Below are the code and all the weights of a small trained network. Each question names an input and a class and asks about switching units off, where a switched-off unit gives its printed mean instead of its output.

import numpy as np


def w(rows, s, z=0):
    codes = np.array(rows[::2]) - 128.0
    scale = np.full(codes.shape[1], s)
    scale[-1] = z or s
    return codes * scale


def norm(h):
    return h / np.sqrt((h * h).mean(-1, keepdims=True) + 1e-5)


def f(y):
    return y / 2 * (1 + np.tanh(0.7978845608 * (y + 0.044715 * y**3)))


def log_softmax(a):
    a = a - a.max(-1, keepdims=True)
    return a - np.log(np.exp(a).sum(-1, keepdims=True))


def net(x, mask):
    res = np.array(x, float).reshape(1, 6) / 4 @ E
    u = 0
    for l in range(3):
        y = f(norm(res) @ A[l][:, :-1].T + A[l][:, -1])
        res = res + np.where(mask[u : u + 9], y, B[l][:, -1]) @ B[l][:, :-1]
        u += 9
    return log_softmax(norm(res)[-1] @ U[:, :-1].T + U[:, -1])


A, B = {}, {}
E = w([
[117,132,17,171,126,91,151],'x0',
[67,65,162,178,52,161,163],'x1',
[253,115,135,150,101,144,167],'x2',
[155,64,106,118,79,103,21],'x3',
[129,127,127,127,127,127,128],'x4',
[128,129,129,129,128,127,127],'x5',
],0.0044)
A[0] = w([
[141,149,246,67,115,134,93,65],'0.n0',
[170,127,98,49,209,101,77,65],'0.n1',
[115,136,26,177,101,7,164,101],'0.n2',
[34,146,138,132,210,119,60,107],'0.n3',
[69,163,145,89,127,128,99,4],'0.n4',
[179,120,130,112,229,89,90,73],'0.n5',
[149,142,251,105,138,141,70,69],'0.n6',
[143,42,111,95,80,119,32,98],'0.n7',
[253,111,143,159,132,188,138,127],'0.n8',
],0.0049,0.0035)
B[0] = w([
[103,50,38,162,216,206,126,197],'0.n0',
[125,220,109,183,92,149,120,211],'0.n1',
[155,26,87,105,221,244,97,237],'0.n2',
[195,96,129,67,68,82,162,222],'0.n3',
[138,107,108,96,143,112,167,91],'0.n4',
[150,214,101,130,55,145,103,178],'0.n5',
[163,51,40,106,167,209,107,202],'0.n6',
[106,163,207,254,215,21,97,254],'0.n7',
[110,84,88,58,96,36,178,254],'0.n8',
],0.0047,0.002)
A[1] = w([
[90,184,129,93,159,178,215,35],'1.n0',
[2,158,113,68,139,120,60,77],'1.n1',
[81,192,158,173,170,132,173,13],'1.n2',
[109,149,137,105,171,173,251,151],'1.n3',
[106,204,202,124,56,58,169,63],'1.n4',
[40,74,147,150,39,133,143,76],'1.n5',
[118,216,165,168,151,154,170,21],'1.n6',
[168,237,79,55,114,130,107,3],'1.n7',
[95,79,179,204,82,161,143,106],'1.n8',
],0.005,0.0023)
B[1] = w([
[180,87,143,176,172,96,87,173],'1.n0',
[255,58,128,81,65,95,254,181],'1.n1',
[218,116,146,157,162,74,134,106],'1.n2',
[142,87,161,207,165,45,40,253],'1.n3',
[156,93,73,179,145,151,120,117],'1.n4',
[156,243,134,113,97,163,127,184],'1.n5',
[154,116,170,131,163,126,78,109],'1.n6',
[42,174,149,139,86,149,118,194],'1.n7',
[158,249,58,131,146,139,122,186],'1.n8',
],0.0051,0.0024)
A[2] = w([
[199,78,125,59,122,100,178,103],'2.n0',
[164,91,230,52,150,213,92,2],'2.n1',
[43,136,121,123,190,64,178,225],'2.n2',
[113,77,113,142,99,77,5,60],'2.n3',
[164,66,131,27,79,47,210,68],'2.n4',
[161,223,95,91,165,162,107,101],'2.n5',
[180,112,33,157,142,93,127,230],'2.n6',
[116,119,133,237,43,217,173,130],'2.n7',
[108,36,41,94,201,254,139,85],'2.n8',
],0.0057,0.0014)
B[2] = w([
[42,106,121,127,49,124,158,176],'2.n0',
[105,80,2,157,164,190,168,167],'2.n1',
[217,95,137,156,90,147,120,163],'2.n2',
[201,153,201,184,231,127,226,219],'2.n3',
[102,134,124,130,12,97,242,189],'2.n4',
[21,158,135,85,48,150,56,180],'2.n5',
[59,86,202,113,136,183,144,255],'2.n6',
[93,212,99,18,139,104,31,177],'2.n7',
[160,81,50,113,173,244,119,216],'2.n8',
],0.0054,0.0035)
U = w([
[195,116,215,239,211,65,116,208],'0',
[117,61,44,126,172,238,117,119],'1',
[86,246,119,73,77,110,41,165],'2',
[124,92,142,116,16,77,225,3],'3',
],0.014,0.0003)

Each question gives the input, the list of numbers given to net, and the class t.
The units are the neurons (one row each of A and B). Each row of codes is followed by its name. A weight is (code - 128) times the scale printed after its matrix; where a second scale follows, it is the last column's (A, B and U).
mask holds one flag per neuron, layer by layer. A switched-off neuron (its flag False) gives its mean, the last column of its row in B, instead of its output. The means were averaged over made-up inputs and are rounded, as every weight is.
A unit's drop is (log p(t) with every unit on - log p(t) with that unit switched off) / (log p(t) with every unit on - log p(t) with every unit switched off).
The circuit of an input: a set's keep is (log p(t) with only the set's units on - log p(t) with every unit switched off) / (log p(t) with every unit on - log p(t) with every unit switched off). Starting from the 12 units with the biggest drops (on a tie, the unit counted first), units are removed one at a time, each time the one whose removal leaves the highest keep (on an exact tie, the one counted first), for as long as the keep stays at least 0.8.
units of the circuit, in order: the units of the circuit, biggest drop first
k most important neurons: the k neurons with the biggest drops, biggest first
top k neurons in layer l: the k neurons of layer l with the biggest drops, biggest first
input [-2,0,-5,5,-2,0], class 0: units of the circuit, in order => (2.n3)
input [1,-6,7,4,-5,4], class 3: units of the circuit, in order => (0.n8 2.n4)
input [4,-6,7,-6,0,7], class 3: units of the circuit, in order => (0.n8 2.n0)
input [-1,6,-4,-6,5,8], class 0: units of the circuit, in order => (1.n3 1.n2)
input [6,-5,-7,-4,7,1], class 3: units of the circuit, in order => (1.n1 0.n3 2.n4)
input [3,7,-3,6,7,5], class 2: units of the circuit, in order => (1.n5 2.n7)
input [5,5,-1,6,-1,-4], class 0: 2 most important neurons => (0.n7 2.n3)
input [5,-7,7,5,4,0], class 2: 2 most important neurons => (1.n3 1.n1)
input [2,-4,-6,5,3,-2], class 3: units of the circuit, in order => (1.n1 2.n4)
input [0,4,-4,0,1,-4], class 2: 3 most important neurons => (1.n5 0.n8 1.n8)
input [-3,2,2,-3,-7,-4], class 0: 2 most important neurons => (1.n3 0.n2)
input [7,8,-3,-2,-7,0], class 2: 2 most important neurons => (2.n7 1.n5)
input [3,0,-3,-3,-8,-3], class 0: 2 most important neurons => (1.n3 0.n6)
input [-8,1,-7,1,-8,5], class 1: most important neuron => (0.n0)
input [-6,-8,0,-4,-7,-7], class 2: 2 most important neurons => (0.n2 2.n5)
input [-6,-2,-6,0,7,2], class 1: 2 most important neurons => (0.n6 0.n0)
input [-7,1,-3,-5,0,7], class 1: 3 most important neurons => (0.n6 0.n7 0.n0)
input [0,-3,-2,2,-7,2], class 2: 3 most important neurons => (1.n3 0.n1 0.n5)
input [-6,-6,2,3,4,2], class 1: 2 most important neurons => (0.n6 0.n0)
input [4,-1,-7,0,-8,-2], class 3: units of the circuit, in order => (1.n1)
input [-7,-3,8,-6,-5,8], class 3: top 3 neurons in layer 0 => (0.n8 0.n7 0.n2)
input [-7,-7,1,-5,-1,-2], class 1: top 3 neurons in layer 1 => (1.n8 1.n5 1.n0)
input [-7,2,6,4,-5,-7], class 1: top 3 neurons in layer 0 => (0.n0 0.n6 0.n3)
input [-8,-1,7,6,-7,7], class 1: top 2 neurons in layer 1 => (1.n3 1.n1)
